Here is a tiny trained network, its code and every weight. The questions are about switching its units off for an input and a target symbol, where a switched-off unit gives its printed mean instead of its output.

import numpy as np


def w(rows, s, z=0):
    codes = np.array(rows[::2]) - 128.0
    scale = np.full(codes.shape[1], s)
    scale[-1] = z or s
    return codes * scale


def norm(h):
    return h / np.sqrt((h * h).mean(-1, keepdims=True) + 1e-5)


def f(y):
    return y / 2 * (1 + np.tanh(0.7978845608 * (y + 0.044715 * y**3)))


def softmax(a):
    e = np.exp(a - a.max(-1, keepdims=True))
    return e / e.sum(-1, keepdims=True)


def log_softmax(a):
    a = a - a.max(-1, keepdims=True)
    return a - np.log(np.exp(a).sum(-1, keepdims=True))


def net(x, mask):
    ids = ['αβγδεζθλμπσφω'.index(c) for c in x.split()]
    T = len(ids)
    res = E[ids] + P[:T]
    u = 0
    for l in range(2):
        q, k, v = (norm(res) @ M[l].T for M in (Q, K, V))
        z = softmax(np.where(np.tri(T) > 0, q @ k.T / 3**0.5, -1e9)) @ v
        res = res + np.where(mask[u], z, O[l][:, -1]) @ O[l][:, :-1]
        u += 1
        y = f(norm(res) @ A[l][:, :-1].T + A[l][:, -1])
        res = res + np.where(mask[u : u + 4], y, B[l][:, -1]) @ B[l][:, :-1]
        u += 4
    return log_softmax(norm(res)[-1] @ U[:, :-1].T + U[:, -1])


Q, K, V, O, A, B = {}, {}, {}, {}, {}, {}
E = w([
[125,235,117,156,159],'α',
[127,116,97,116,239],'β',
[82,169,101,159,183],'γ',
[83,170,118,151,99],'δ',
[132,160,188,120,162],'ε',
[153,208,157,106,201],'ζ',
[67,118,182,99,247],'θ',
[95,111,136,153,129],'λ',
[130,128,140,102,76],'μ',
[177,92,141,119,152],'π',
[107,106,121,157,185],'σ',
[119,131,55,148,123],'φ',
[130,196,98,130,183],'ω',
],0.013)
P = w([
[125,131,254,236,122],'0',
[46,162,195,64,212],'1',
[58,183,170,68,198],'2',
[73,203,165,69,206],'3',
[71,197,160,83,185],'4',
[72,212,154,71,182],'5',
],0.0028)
Q[0] = w([
[220,118,115,103,27],'0.h1',
[203,87,120,254,173],'0.h1',
[231,102,171,152,103],'0.h1',
],0.0088)
K[0] = w([
[183,105,106,254,178],'0.h1',
[74,86,72,31,207],'0.h1',
[80,170,88,151,209],'0.h1',
],0.0072)
V[0] = w([
[140,121,93,233,51],'0.h1',
[169,68,143,62,130],'0.h1',
[179,139,93,232,255],'0.h1',
],0.004)
O[0] = w([
[110,224,9,195,109,28],'0.h1',
[140,106,190,96,13,1],'0.h1',
[5,118,59,47,201,137],'0.h1',
],0.0036,0.0011)
A[0] = w([
[125,95,198,71,2,4],'0.n1',
[33,82,101,102,195,141],'0.n2',
[68,187,68,185,66,135],'0.n3',
[206,71,125,115,155,42],'0.n4',
],0.0068,0.0043)
B[0] = w([
[146,125,19,81,255,140],'0.n1',
[177,139,102,246,44,254],'0.n2',
[167,161,200,113,161,207],'0.n3',
[106,173,175,119,63,110],'0.n4',
],0.0066,0.0047)
Q[1] = w([
[70,71,40,128,98],'1.h1',
[253,167,146,159,185],'1.h1',
[76,139,120,89,166],'1.h1',
],0.012)
K[1] = w([
[120,68,181,251,198],'1.h1',
[158,98,101,33,105],'1.h1',
[120,165,98,142,182],'1.h1',
],0.012)
V[1] = w([
[202,163,144,175,97],'1.h1',
[209,157,169,139,174],'1.h1',
[2,179,129,94,57],'1.h1',
],0.009)
O[1] = w([
[110,57,167,97,3,204],'1.h1',
[91,97,143,2,81,253],'1.h1',
[133,216,215,232,158,29],'1.h1',
],0.0071,0.0045)
A[1] = w([
[126,166,241,45,130,1],'1.n1',
[199,78,2,138,78,93],'1.n2',
[49,38,117,149,137,54],'1.n3',
[87,93,104,75,87,134],'1.n4',
],0.0073,0.0075)
B[1] = w([
[253,89,143,195,174,139],'1.n1',
[201,173,147,106,138,245],'1.n2',
[106,52,181,157,198,126],'1.n3',
[139,169,75,208,121,252],'1.n4',
],0.011,0.0032)
U = w([
[91,106,136,238,33,130],'α',
[160,73,36,130,237,38],'β',
[31,168,61,231,124,94],'γ',
[243,77,218,114,146,101],'δ',
[60,78,156,111,197,253],'ε',
[47,186,77,115,156,80],'ζ',
[177,137,146,18,226,9],'θ',
[99,203,169,88,144,72],'λ',
[119,58,154,62,42,251],'μ',
[125,151,107,125,166,125],'π',
[215,178,73,193,100,162],'σ',
[110,191,254,156,40,118],'φ',
[159,52,85,235,157,174],'ω',
],0.0089,0.0038)

Each question gives the input, a string of symbols that net reads in full, and the target symbol t.
The units are the heads (3 rows each of Q, K, V and O) and the neurons (one row each of A and B). Each row of codes is followed by its name. A weight is (code - 128) times the scale printed after its matrix; where a second scale follows, it is the last column's (O, A, B and U).
mask holds one flag per unit, layer by layer, with each layer's heads first. A switched-off unit (its flag False) gives its mean, the last column of its rows in O or B, instead of its output. The means were averaged over made-up inputs and are rounded, as every weight is.
A unit's drop is (log p(t) with every unit on - log p(t) with that unit switched off) / (log p(t) with every unit on - log p(t) with every unit switched off).
The circuit of an input: a set's keep is (log p(t) with only the set's units on - log p(t) with every unit switched off) / (log p(t) with every unit on - log p(t) with every unit switched off). Starting from all 10 units, units are removed one at a time, each time the one whose removal leaves the highest keep (on an exact tie, the one counted first), for as long as the keep stays at least 0.8.
units of the circuit, in order: the units of the circuit, biggest drop first
top k neurons: the k neurons with the biggest drops, biggest first
top k neurons in layer l: the k neurons of layer l with the biggest drops, biggest first
input λ γ β δ φ ε, target δ: top 2 neurons in layer 1 : 1.n1, 1.n4
input φ ε γ φ μ θ, target φ: top 2 neurons in layer 0 : 0.n3, 0.n1
input φ μ β λ, target φ: units of the circuit, in order : 1.h1, 0.h1, 0.n3
input σ φ θ σ θ μ, target σ: top 4 neurons : 1.n4, 0.n2, 0.n3, 1.n2
input μ β δ, target μ: top 2 neurons in layer 0 : 0.n1, 0.n3
input μ ω σ, target μ: units of the circuit, in order : 1.h1
input δ π ω μ θ, target δ: top 4 neurons : 1.n1, 0.n3, 0.n2, 1.n4
input δ φ β μ, target δ: top 3 neurons : 0.n2, 1.n1, 0.n3
input π θ δ, target φ: top 2 neurons : 0.n3, 1.n4
input μ λ γ, target μ: units of the circuit, in order : 0.h1, 1.h1, 0.n1
input θ φ σ σ, target ω: units of the circuit, in order : 0.n2, 1.n3
input μ φ φ ε φ θ, target μ: units of the circuit, in order : 0.h1, 1.h1, 0.n1
input μ λ ε θ, target μ: units of the circuit, in order : 0.h1, 1.h1
input φ φ λ ε δ, target φ: units of the circuit, in order : 0.n3, 1.h1
input φ φ μ, target φ: units of the circuit, in order : 0.h1, 1.h1, 0.n3
input φ μ φ σ ω, target φ: units of the circuit, in order : 0.h1, 1.h1, 0.n3
input φ μ π γ, target φ: top neuron in layer 0 : 0.n3
input μ φ α α, target μ: top 2 neurons : 0.n1, 0.n2
input φ φ γ σ φ μ, target φ: top 2 neurons in layer 1 : 1.n4, 1.n2
input φ φ μ β, target φ: top neuron in layer 0 : 0.n3
input φ ω δ π π, target μ: top 2 neurons in layer 0 : 0.n4, 0.n1
input φ μ α λ λ, target φ: top 2 neurons in layer 0 : 0.n3, 0.n2
input μ θ ε φ, target μ: top 3 neurons in layer 0 : 0.n1, 0.n3, 0.n2
input π ω ω σ ε ε, target δ: top 2 neurons : 1.n1, 1.n4
input μ δ ζ ω, target μ: top 2 neurons in layer 0 : 0.n1, 0.n2
